[[ 11 -25 -33  33  14  43  11]
 [-17 -16 -10  27   1   8   6]]
14

[[ -1  41 -42 -23  -9  42]
 [ 18  30   7  42   8  14]]
-23

[[ 39  35 -16  34 -35]
 [-22  24  46  48  38]]
-16

[[ -6 -34  36   5  25]
 [ 34 -14  16  35 -17]]
36

[[ 23  19 -24  25   4]
 [ 17  33 -27  36  -4]]
-24

[[-30   6 -12  31 -16 -38 -32]
 [ 14  -7  13  -5  -8  -4  -4]]
-16

[[-27  -3   0  44]
 [-27  -3   0 -19]]
-3

[[ 45  13  37 -18  21  36]
 [-11  12   4 -19  35 -17]]
-18

[[ 15   3  14  18 -18   5 -12]
 [ 20  38   0 -16   8  -1   1]]
-18
---
[[-25 -36 -14 -10]
 [ -8 -28 -38   5]
 [-43   3  -2 -20]] → 5

[[ 41 -22  32  22  39]
 [ 28 -10  18  14  27]
 [-10  -1  -4  -8  -9]] → 27

[[ -8   7 -15   6  -2  10   5]
 [  3  -6  44   5  -7   2 -13]
 [ -3 -12 -14 -12 -16  10  11]] → -13

[[-23 -20   6 -10   0   0  16]
 [ 13   9 -25 -10   3   0   0]
 [-22  -4   0 -10  -2  35  15]] → 0

[[ -6 -44 -35  -1 -12  32   0]
 [ 15   1 -35  -3 -29 -17 -17]
 [ 26  11 -35   6   7   0  23]] → -17

[[ 14 -33  13  20   8]
 [  9  22   6 -37 -21]
 [ -4  35   6  29   0]] → -21

[[-20  17 -13  46]
 [-16  35 -23 -41]
 [ 25 -34  20 -24]] → -41
---
array([-0.087, -0.121, -0.154,  0.140, -0.009,  0.133,  0.034]) result: 0.034

array([ -44.21,  -55.44,  145.57, -126.44]) result: -126.44

array([-131.2,  113.5, -170.5, -124.3,  -12.7]) result: -12.7

array([ -6.1,  -8.1, -18.3,   5.0,  -5.3,  12.6]) result: 12.6

array([ -73.145,  -77.770,  -51.820,  -29.830,   -7.119,  105.840,
       -174.244]) result: -174.244

array([  5.73,   9.39,  -6.15,  14.95, -15.64]) result: -15.64
---
[ 16 -32  11  16  45   7] 45
[-13  43   8  30  35] 30
[ 14  19 -15 -23  10  36] 10
[-37 -48 -44 -40  44  18 -35] 18
[  2   4  36 -16  -9] -16
[27 44 10 35 -4] 35
[ 22  19  11  -9 -36  -9] -36
---
[[ -2 -12  10   6   5]
 [-25  43  16  12  21]
 [ 19 -26 -16 -14   0]] ans = -2

[[-32  -2  32  -5]
 [  0 -33  44  -7]
 [-27  -7   2   6]] ans = -32

[[  5  25 -40  31  20 -37]
 [  7 -19  24 -43 -31  19]
 [-11 -14  47 -26 -19  29]] ans = 5

[[ 20  12 -22 -11 -19  -2]
 [ -2   2  13  10  -2 -22]
 [-11  23  36 -15  -8   2]] ans = 20

[[  9 -21   3 -35   2   0]
 [ -4  30 -15  15   8  17]
 [  4 -21  -4 -22   4 -12]] ans = 9

[[ 35 -27  23 -32 -43]
 [ 31 -29  17 -26 -47]
 [ 33 -28  20 -29 -45]] ans = 35
---
[-37   5  18 -43 -26 -27 -38] Out: 18

[[ -2  -5   0 -15  15  37  -4]
 [  1   0   6 -18  11  23  -5]
 [  3   0   8 -18  11  26  -9]] Out: 8

[-18  16  27  -8 -46 -14 -25] Out: 27

[ -5  -7 -13  14 -42  27 -32] Out: -13

[[ 18  20 -23 -11 -36 -24 -10]
 [-28   3   1  12 -19 -16  15]] Out: 1

[ 40 -24 -27 -24 -15 -11  25] Out: -27

[[-47 -35 -16  -8 -31  31  -3]
 [ 31  -7   4 -18 -11  26   1]
 [-31  27  39  34 -48 -17 -30]] Out: 39
---
[-34  48 -21 -41] --> -21
[  0  -8  -2 -19  18 -41  40] --> -2
[-23   2  -2  37  15] --> -2
[-38  18 -26   0  17  10  -9] --> -26
[-19 -31  -7  -6 -24 -37  -3] --> -7
[ 18  21 -36 -29  -2  27  23] --> -36
[-45 -33 -31 -35 -10 -38] --> -31
[40 26 17 32] --> 17
[  9 -20 -39   3 -28] --> -39
---
[35 16 -2 22 36] -> 35, 36

[[  6  -2  -2 -35]
 [  0 -12   3 -11]
 [ -3 -27   6  -1]] -> 6, -1

[[ 36 -24 -43  10  25 -29 -33]
 [  2  38  20 -31 -25  22  15]
 [-11  23  16 -18 -10  -7  19]] -> 36, 19

[[  9   7  12  15  -7]
 [ 43  15  -7   0 -45]] -> 9, -45

[-35  31  39   9  41  -1] -> -35, -1

[[ 46   0  -1  12]
 [ 17  17  20 -16]
 [ 19  18  23 -18]] -> 46, -18

[ 32   8   6 -17  -1 -40  10] -> 32, 10
---
-2	-5	7	35	-18
1	-2	-12	4	22
-2	-3	8	14	-18
-> -2

6	0	22	1	16	-2
-1	-24	-12	-4	40	11
12	5	11	10	9	-1
-> 12

-37	-37	2	-6	14
-30	-31	3	-9	8
-19	-19	9	-22	7
-> -19

26	0	-12	28
-4	30	35	-32
23	14	22	2
-> 23

-7	-3	-18	31	18
26	18	-18	40	19
24	-36	-18	1	12
-> 24

10	-3	-24	-1
9	-17	-33	11
-21	39	18	6
-> -21

-10	4	2	-19
-3	-12	8	37
-9	15	28	-24
-> -9

0	-3	24	-32	4	-27	-7
-16	21	8	-8	-8	-8	-34
28	37	28	-17	-32	-6	8
-> 28
---
array([[7, 7, 2, 3],
       [8, 2, 4, 4],
       [8, 8, 6, 5]])	2

array([-39, -18,  10,  28])	10

array([152, 670, 832, 143])	832

array([-810,   98,  695, -226])	695

array([[8985, 4857, 2472, 2921],
       [5835, 3674, 8997, 1927]])	2472

array([[  9, -40, -28, -31],
       [-20,  34,   1,  12],
       [-22, -10, -25, -22]])	-28
---
array([[  40.32,   58.97, -118.75,  179.00,  215.85,  200.90,  200.39],
       [ -44.48,  -24.24,   60.12,  -47.69, -210.69,  -62.79,   41.39],
       [  -9.03, -104.38, -135.43,    3.80, -132.10,  -78.78,   71.58]])
-210.69

array([[ 0.217,  0.909,  1.560,  0.830,  1.570],
       [ 1.504,  1.491, -0.717, -1.707,  1.620]])
-0.717

array([[  -4.02,  -81.23,  -81.23,  -63.58,  140.33],
       [ -76.66,  164.21,  164.21,  -17.10, -114.72]])
164.21

array([[ -87.04,  118.21,   88.80,   32.86],
       [-119.70,   91.86,  111.88,  -98.61]])
91.86

array([[ 135.7, -160.1,   52.3,   92.8],
       [  40.0,  145.6,   54.0,   34.0]])
145.6

array([[ -86.126,  140.016,  101.188,   -1.344, -169.250],
       [-113.432,    2.210,  -72.856,  140.585,   15.917],
       [-201.270,  -99.826,  -48.630,  228.493,   76.744]])
-72.856
---
Input:
[[ 69 126 231 185  62]
 [ 39 131 120 196 232]
 [ 46 151  87  74  68]]
Output: 87

Input:
[[6 7 5 7]
 [7 3 2 9]
 [8 5 1 8]]
Output: 5

Input:
[[-13  14 -33 -16]
 [-31 -17  30  32]
 [ 46  42  -7  37]]
Output: 42

Input:
[[202 678 404 893]
 [508 486 835 809]
 [429 594 723 813]]
Output: 594

Input:
[[4078 1252 4654 8457 5006]
 [4078 3310 4125 5835 4378]
 [3046 4931 3980 1548 3214]]
Output: 3980

Input:
[[631 888 247 652]
 [275 509 258 982]
 [667 679  90 447]]
Output: 679

Input:
[[6 4 1 4 5 2]
 [5 7 5 3 0 2]
 [8 5 1 3 5 1]]
Output: 3

Input:
[[4 3 6 3 6]
 [5 7 6 4 2]
 [4 6 3 6 5]]
Output: 3
